Each row has a name. Each question is about the rows just above it.

[-16  51  -7 -11 -41  -7  17  32 -21  25  15 -24 -15 -13  43 -15 -63 -49
  36  41  21  29  70 -10   4 -16 -87 -73  22 -19  46  -9  66  -5  69 -47
  35 -27]  q770
[ -18   75   73   19   14    5   20   57  -15    1   -6   -6   28   -2
   22  -15  -66  -30   37   35  -12   31   62  -49   -8  -26  -88 -108
   24  -11   37   26   22   29   75  -11   44  -46]  q323
[  5 110  25   9  31   0  14  67  20  21  15 -18  -8 -12  43 -13 -66 -49
  33  32  19  19  72 -12  12  -9 -88 -80  20   1  44 -11  62 -18  77 -39
  40 -23]  q805
[ 10 -91 -66 -18 -21  -9 -18 -63  18 -19   3   7 -13   8 -18  15  66  42
 -32 -32   2 -32 -67  47   2  29  98 101 -28  14 -40  -4 -39  -6 -75  18
 -40  40]  q55
[ 24  68 -60  -8  48  -9 -14  47  50  26  22 -24 -20 -13  51  -7 -11 -41
  -7  17  32 -21  19  54  13  20  11 -28 101  19  38 -11  68 -18  11 -47
  -7  36]  q7
What is the next entry after [-13  51  -7 -11 -41  -7  17  32 -21]?
[19]
The next entry after [101 -28]:
[14]
What is the next entry after [  2  29  98 101 -28]?
[14]
The next entry after [ 1 -6 -6 28]:
[-2]
What is the next entry after [ 12  -9 -88]?
[-80]
Give the next entry after [-88 -80].
[20]

[  78   -6  -11   -1 -105] -> q732
[32 78 -6 14 18] -> q240
[ 78  -6  32 -79   3] -> q174
What is the next entry after [ -6  32 -79]?
[3]
What is the next entry after [78 -6 32]?
[-79]
What is the next entry after [-6 14]?
[18]
What is the next entry after [ 32 -79]?
[3]
Give the next entry after [-6 32].
[-79]

[-46  -9  -7 -27  -2  29]  q960
[-86 -20  10  69  64  48]  q301
[ 28 -45 -46 -37  -3  -1]  q992
[-86 -20  10 -58 -20   3]  q496
[  7  18 -83  -6  14   3]  q607
[-86 -20  10 -58 -26  36]  q128
[-86 -20  10 -58 -20  16]  q543
[-86 -20  10 -58 -20  16] is in which row?
q543
The next entry after [-46  -9  -7]:
[-27]
Whose row is [-86 -20  10 -58 -26  36]?
q128
The row with [-86 -20  10 -58 -20   3] is
q496

[-31 -24 -37  12  21 -88  -9  -4  37   1 -12 -22  -8 -16 -49  -2  45  25
 -58 -14 -14   6   8  40   3   7 -50 -20]  q492
[-29 -24 -35   6  22 -86 -13  -3  29   1   0 -22 -13 -21 -48   2  40  28
 -52 -12 -21  12  10  36   2   9 -51 -19]  q674
[-37 -26 -39  13  20 -79  -9 -20  30  20   3 -32 -19 -11 -59  -1  33  18
 -43  -4 -32  23  27  41   6  -2 -44  -9]  q123
[-37 -26 -39  13  20 -79  -9 -20  30  20   3 -32 -19 -11 -59  -1  33  18
 -43  -4  13 -11  16  18  35  46  55  29]  q383
[  6  22 -85  13  20 -79  -9 -20  30  20   6 -32 -19 -11  -4  13 -11 -43
  18  33 -59  16  18  -1   6  -2 -44  -9]  q637
The next entry after [-59  -1  33  18 -43  -4  13 -11  16  18]:
[35]
What is the next entry after [  6  22 -86]?
[-13]
The next entry after [-16 -49]:
[-2]

